Below are the code and all the weights of a small trained network. Each question names an input and a target symbol and asks about switching units off, where a switched-off unit gives its printed mean instead of its output.

import numpy as np


def w(rows, s, z=0):
    codes = np.array(rows[::2]) - 128.0
    scale = np.full(codes.shape[1], s)
    scale[-1] = z or s
    return codes * scale


def norm(h):
    return h / np.sqrt((h * h).mean(-1, keepdims=True) + 1e-5)


def f(y):
    return np.maximum(y, 0)


def softmax(a):
    e = np.exp(a - a.max(-1, keepdims=True))
    return e / e.sum(-1, keepdims=True)


def log_softmax(a):
    a = a - a.max(-1, keepdims=True)
    return a - np.log(np.exp(a).sum(-1, keepdims=True))


def net(x, mask):
    ids = ['αβδεζηθμξστφψω'.index(c) for c in x.split()]
    T = len(ids)
    res = E[ids] + P[:T]
    u = 0
    for l in range(2):
        r = norm(res)
        for j in range(3):
            rows = slice(2 * j, 2 * j + 2)
            q, k, v = (r @ M[l][rows].T for M in (Q, K, V))
            z = softmax(np.where(np.tri(T) > 0, q @ k.T / 2**0.5, -1e9)) @ v
            o = O[l][rows]
            res = res + np.where(mask[u + j], z, o[:, -1]) @ o[:, :-1]
        u += 3
        y = f(norm(res) @ A[l][:, :-1].T + A[l][:, -1])
        res = res + np.where(mask[u : u + 4], y, B[l][:, -1]) @ B[l][:, :-1]
        u += 4
    return log_softmax(norm(res)[-1] @ U[:, :-1].T + U[:, -1])


Q, K, V, O, A, B = {}, {}, {}, {}, {}, {}
E = w([
[162,111,14,174,77,207,171,230],'α',
[129,25,205,127,144,190,178,122],'β',
[115,166,22,73,181,102,86,131],'δ',
[52,173,127,56,212,163,169,157],'ε',
[171,72,40,46,132,169,196,78],'ζ',
[93,111,94,109,95,129,112,95],'η',
[147,128,164,184,142,107,88,155],'θ',
[143,64,75,95,176,180,53,69],'μ',
[153,130,134,28,117,183,76,165],'ξ',
[93,25,117,66,140,84,135,192],'σ',
[204,138,223,93,109,168,206,148],'τ',
[189,82,72,58,250,152,119,147],'φ',
[188,170,218,156,145,56,223,76],'ψ',
[94,76,65,175,209,103,197,101],'ω',
],0.0012)
P = w([
[117,175,171,208,104,110,149,133],'0',
[157,56,22,37,189,247,195,202],'1',
[198,109,254,85,208,49,33,2],'2',
[133,62,46,33,181,208,167,165],'3',
[188,124,238,72,193,45,32,3],'4',
[130,75,49,30,179,192,159,151],'5',
],0.0015)
Q[0] = w([
[116,144,179,122,153,122,124,104],'0.h0',
[50,120,42,154,84,152,209,254],'0.h0',
[132,202,222,165,125,54,92,80],'0.h1',
[56,143,64,125,30,210,248,179],'0.h1',
[127,129,129,130,127,128,128,128],'0.h2',
[117,132,113,144,111,134,147,144],'0.h2',
],0.0044)
K[0] = w([
[94,146,83,164,70,126,125,104],'0.h0',
[143,121,163,83,214,156,175,228],'0.h0',
[117,238,170,228,116,78,146,103],'0.h1',
[148,61,149,1,136,133,102,47],'0.h1',
[130,127,129,128,127,128,129,125],'0.h2',
[130,143,137,152,107,129,152,123],'0.h2',
],0.0046)
V[0] = w([
[150,80,148,90,144,137,79,99],'0.h0',
[135,128,110,146,131,108,113,134],'0.h0',
[141,145,133,127,124,152,88,161],'0.h1',
[49,140,152,129,2,126,101,66],'0.h1',
[112,137,104,112,93,159,150,128],'0.h2',
[128,129,123,126,124,125,129,131],'0.h2',
],0.0026)
O[0] = w([
[103,165,158,175,182,127,151,202,132],'0.h0',
[135,118,151,103,120,134,145,113,122],'0.h0',
[111,139,141,128,130,177,119,139,118],'0.h1',
[142,118,73,67,115,146,203,2,5],'0.h1',
[123,113,131,130,175,122,97,179,117],'0.h2',
[129,124,133,125,136,129,128,132,125],'0.h2',
],0.0022,0.002)
A[0] = w([
[229,224,233,191,64,25,155,56,9],'0.n0',
[188,189,53,252,197,25,124,62,189],'0.n1',
[147,34,249,150,47,25,225,126,164],'0.n2',
[180,100,133,109,221,126,234,218,45],'0.n3',
],0.0014)
B[0] = w([
[88,24,54,75,216,155,54,116,186],'0.n0',
[113,75,246,49,41,152,153,183,228],'0.n1',
[131,229,11,140,165,117,56,138,209],'0.n2',
[152,114,41,122,213,253,132,154,245],'0.n3',
],0.0017,0.0012)
Q[1] = w([
[79,154,28,149,112,197,184,193],'1.h0',
[28,104,1,139,109,227,190,221],'1.h0',
[180,85,211,85,161,120,81,64],'1.h1',
[198,134,237,116,140,56,73,46],'1.h1',
[64,143,48,200,82,184,185,200],'1.h2',
[117,90,64,82,144,179,138,178],'1.h2',
],0.0043)
K[1] = w([
[134,104,129,57,240,144,107,139],'1.h0',
[107,63,139,43,253,157,105,145],'1.h0',
[91,186,124,173,15,113,132,108],'1.h1',
[117,186,151,191,36,87,112,84],'1.h1',
[173,55,159,76,198,169,67,126],'1.h2',
[156,92,99,119,175,169,126,170],'1.h2',
],0.0056)
V[1] = w([
[95,137,208,135,155,182,232,101],'1.h0',
[73,47,187,53,51,125,110,168],'1.h0',
[173,227,134,23,113,120,155,164],'1.h1',
[179,154,230,98,123,109,42,53],'1.h1',
[17,179,105,134,138,198,98,173],'1.h2',
[13,183,123,132,114,5,150,98],'1.h2',
],0.0025)
O[1] = w([
[93,97,191,128,146,127,254,173,115],'1.h0',
[148,114,211,65,57,173,80,119,133],'1.h0',
[181,254,140,106,123,149,157,148,170],'1.h1',
[152,92,96,163,184,248,136,170,41],'1.h1',
[48,187,156,120,132,120,124,63,203],'1.h2',
[118,128,93,46,182,144,108,207,1],'1.h2',
],0.0029,0.0015)
A[1] = w([
[245,130,205,92,177,26,104,83,136],'1.n0',
[210,228,107,251,189,91,181,79,2],'1.n1',
[191,195,202,154,118,161,191,118,41],'1.n2',
[100,168,178,140,38,66,117,45,36],'1.n3',
],0.0029,0.0032)
B[1] = w([
[87,143,76,168,71,155,173,176,251],'1.n0',
[253,88,221,42,122,26,101,110,160],'1.n1',
[126,180,75,205,190,128,101,57,145],'1.n2',
[63,176,203,128,65,89,117,59,146],'1.n3',
],0.0039,0.0023)
U = w([
[59,177,180,142,38,76,115,46,188],'α',
[49,72,92,206,187,42,182,97,133],'β',
[199,184,191,39,71,229,66,152,67],'δ',
[48,207,188,68,191,123,217,182,79],'ε',
[142,145,55,189,2,144,179,207,128],'ζ',
[163,92,47,50,96,162,224,35,132],'η',
[135,42,95,152,151,178,15,22,57],'θ',
[106,32,234,148,130,196,186,113,190],'μ',
[153,224,129,225,175,190,173,50,147],'ξ',
[107,211,30,97,141,59,61,118,103],'σ',
[238,137,179,111,160,24,127,99,251],'τ',
[97,155,206,246,122,107,55,220,125],'φ',
[195,79,67,111,238,170,142,213,128],'ψ',
[83,28,153,41,88,54,97,208,76],'ω',
],0.0057,0.0018)

Each question gives the input, a string of symbols that net reads in full, and the target symbol t.
The units are the heads (2 rows each of Q, K, V and O) and the neurons (one row each of A and B). Each row of codes is followed by its name. A weight is (code - 128) times the scale printed after its matrix; where a second scale follows, it is the last column's (O, A, B and U).
mask holds one flag per unit, layer by layer, with each layer's heads first. A switched-off unit (its flag False) gives its mean, the last column of its rows in O or B, instead of its output. The means were averaged over made-up inputs and are rounded, as every weight is.
A unit's drop is (log p(t) with every unit on - log p(t) with that unit switched off) / (log p(t) with every unit on - log p(t) with every unit switched off).
The circuit of an input: a set's keep is (log p(t) with only the set's units on - log p(t) with every unit switched off) / (log p(t) with every unit on - log p(t) with every unit switched off). Starting from the 12 units with the biggest drops (on a tie, the unit counted first), units are removed one at a time, each time the one whose removal leaves the highest keep (on an exact tie, the one counted first), for as long as the keep stays at least 0.8.
units of the circuit, in order: the units of the circuit, biggest drop first
unit that matters most: the unit with the biggest drop
k most important neurons: the k neurons with the biggest drops, biggest first
k most important neurons of layer l: the k neurons of layer l with the biggest drops, biggest first
heads that matter: for each layer, one digit per head in row order, 1 if its drop is at least 0.15 and else 0, layers parted by /
input ψ τ τ δ τ, target ψ: heads that matter : 000 / 011
input μ τ ξ ξ φ, target μ: heads that matter : 000 / 110
input ζ δ ψ τ τ, target ζ: units of the circuit, in order : 1.n0
input η τ ε δ ζ, target η: heads that matter : 010 / 000
input τ ψ φ μ η, target τ: units of the circuit, in order : 1.h0, 0.n2, 1.n1, 1.h1
input η δ ω μ θ, target η: units of the circuit, in order : 0.h1, 1.h2, 1.n0
input φ ε τ δ τ η, target α: units of the circuit, in order : 1.h1, 1.h2, 1.n3
input σ ε α τ θ, target σ: heads that matter : 010 / 101
input δ φ δ β σ, target δ: heads that matter : 100 / 110
input ψ η ξ, target ψ: units of the circuit, in order : 1.h2, 1.h1, 1.h0
input φ ξ σ τ ξ, target φ: units of the circuit, in order : 0.h1, 1.n0
input δ θ α, target δ: 2 most important neurons of layer 0 : 0.n1, 0.n3
input θ φ ψ τ η, target θ: 2 most important neurons : 0.n0, 0.n2
input ξ η ψ ω ψ, target ξ: 2 most important neurons : 1.n2, 1.n0
input δ θ σ ε μ, target δ: heads that matter : 000 / 110
input θ ζ ζ, target θ: 3 most important neurons : 0.n0, 0.n2, 0.n1
input ε φ θ δ ζ, target ε: unit that matters most : 1.h2
input ξ δ φ ε ε, target ξ: heads that matter : 010 / 010
input ε α ζ μ μ, target ε: heads that matter : 000 / 101
input δ η ε, target δ: unit that matters most : 0.n1
